Here is a tiny trained network, its code and every weight. The questions are about switching its units off for an input and a class, where a switched-off unit gives its printed mean instead of its output.

import numpy as np


def w(rows, s, z=0):
    codes = np.array(rows[::2]) - 128.0
    scale = np.full(codes.shape[1], s)
    scale[-1] = z or s
    return codes * scale


def f(y):
    return y / 2 * (1 + np.tanh(0.7978845608 * (y + 0.044715 * y**3)))


def log_softmax(a):
    a = a - a.max(-1, keepdims=True)
    return a - np.log(np.exp(a).sum(-1, keepdims=True))


def net(x, mask):
    res = np.array(x, float).reshape(1, 4) / 4 @ E
    y = f(res @ A[0][:, :-1].T + A[0][:, -1])
    res = res + np.where(mask, y, B[0][:, -1]) @ B[0][:, :-1]
    return log_softmax(res[-1] @ U[:, :-1].T + U[:, -1])


A, B = {}, {}
E = w([
[129,127,128],'x0',
[99,128,207],'x1',
[2,154,93],'x2',
[120,10,125],'x3',
],0.0072)
A[0] = w([
[113,77,120,98],'N0',
[141,127,130,19],'N1',
[152,129,135,73],'N2',
[61,126,253,112],'N3',
[129,164,141,158],'N4',
[117,124,246,116],'N5',
[150,135,39,102],'N6',
[25,127,176,130],'N7',
[112,116,134,10],'N8',
[152,128,132,57],'N9',
[129,123,100,2],'N10',
[74,167,112,49],'N11',
[145,141,139,127],'N12',
[105,119,73,18],'N13',
[95,155,59,109],'N14',
[118,81,126,90],'N15',
[127,78,143,118],'N16',
[102,156,106,200],'N17',
[183,131,223,143],'N18',
[200,154,123,76],'N19',
[76,172,102,120],'N20',
[139,195,133,56],'N21',
[121,86,125,74],'N22',
[112,97,118,169],'N23',
[117,133,157,29],'N24',
[116,74,140,108],'N25',
[114,142,213,90],'N26',
[110,140,121,13],'N27',
[151,115,164,30],'N28',
[72,165,85,80],'N29',
[180,84,155,100],'N30',
[137,182,135,78],'N31',
[161,129,170,153],'N32',
[123,93,127,84],'N33',
[118,90,124,78],'N34',
[68,91,118,78],'N35',
[116,90,128,82],'N36',
],0.016,0.0082)
B[0] = w([
[139,191,185,153],'N0',
[96,57,113,104],'N1',
[93,56,115,116],'N2',
[202,103,75,239],'N3',
[106,173,181,170],'N4',
[220,121,54,213],'N5',
[245,108,68,163],'N6',
[105,68,146,255],'N7',
[197,86,105,105],'N8',
[103,56,126,112],'N9',
[162,118,72,106],'N10',
[139,79,135,164],'N11',
[131,112,157,136],'N12',
[180,56,84,123],'N13',
[179,69,130,184],'N14',
[128,196,166,143],'N15',
[141,195,151,165],'N16',
[122,154,178,219],'N17',
[70,91,168,246],'N18',
[127,52,151,168],'N19',
[99,111,167,203],'N20',
[149,211,235,146],'N21',
[165,148,168,130],'N22',
[134,144,146,182],'N23',
[140,146,69,106],'N24',
[156,187,190,163],'N25',
[247,145,63,165],'N26',
[109,47,142,108],'N27',
[167,95,119,119],'N28',
[179,91,150,189],'N29',
[118,77,99,194],'N30',
[204,171,167,141],'N31',
[84,104,167,188],'N32',
[145,218,194,127],'N33',
[136,161,194,128],'N34',
[152,81,143,167],'N35',
[115,207,205,129],'N36',
],0.011,0.0064)
U = w([
[149,147,135,237],'0',
[185,210,212,52],'1',
[247,145,21,91],'2',
[107,40,180,7],'3',
[102,185,100,79],'4',
],0.012,0.013)

Each question gives the input, the list of numbers given to net, and the class t.
The units are the neurons (one row each of A and B). Each row of codes is followed by its name. A weight is (code - 128) times the scale printed after its matrix; where a second scale follows, it is the last column's (A, B and U).
mask holds one flag per neuron, in row order. A switched-off neuron (its flag False) gives its mean, the last column of its row in B, instead of its output. The means were averaged over made-up inputs and are rounded, as every weight is.
A unit's drop is (log p(t) with every unit on - log p(t) with that unit switched off) / (log p(t) with every unit on - log p(t) with every unit switched off).
The circuit of an input: a set's keep is (log p(t) with only the set's units on - log p(t) with every unit switched off) / (log p(t) with every unit on - log p(t) with every unit switched off). Starting from the 12 units with the biggest drops (on a tie, the unit counted first), units are removed one at a time, each time the one whose removal leaves the highest keep (on an exact tie, the one counted first), for as long as the keep stays at least 0.8.
units of the circuit, in order: the units of the circuit, biggest drop first
unit that matters most: the unit with the biggest drop
k most important neurons: the k neurons with the biggest drops, biggest first
drop of u: that unit's drop, to one decimal
input [1,4,-8,4], class 3: unit that matters most	N18
input [4,-3,6,-6], class 1: 3 most important neurons	(N21 N17 N31)
input [6,8,5,4], class 2: 2 most important neurons	(N3 N5)
input [5,-5,8,5], class 3: units of the circuit, in order	(N7 N35)
input [0,-3,5,0], class 3: units of the circuit, in order	(N5 N26 N14)
input [-5,6,6,0], class 2: 2 most important neurons	(N3 N18)
input [4,3,-8,8], class 1: 2 most important neurons	(N16 N25)
input [3,6,-4,-3], class 2: 2 most important neurons	(N5 N26)
input [-1,5,1,-2], class 2: 3 most important neurons	(N3 N5 N26)
input [4,-7,7,2], class 2: 2 most important neurons	(N6 N18)
input [-2,7,-5,3], class 2: 3 most important neurons	(N5 N26 N3)
input [6,7,5,5], class 2: 3 most important neurons	(N3 N5 N18)
input [5,8,1,4], class 2: drop of N3	0.2
input [2,-4,6,6], class 1: unit that matters most	N0
input [-2,-1,-7,0], class 3: drop of N2	0.0
input [3,8,-5,2], class 2: drop of N5	0.4
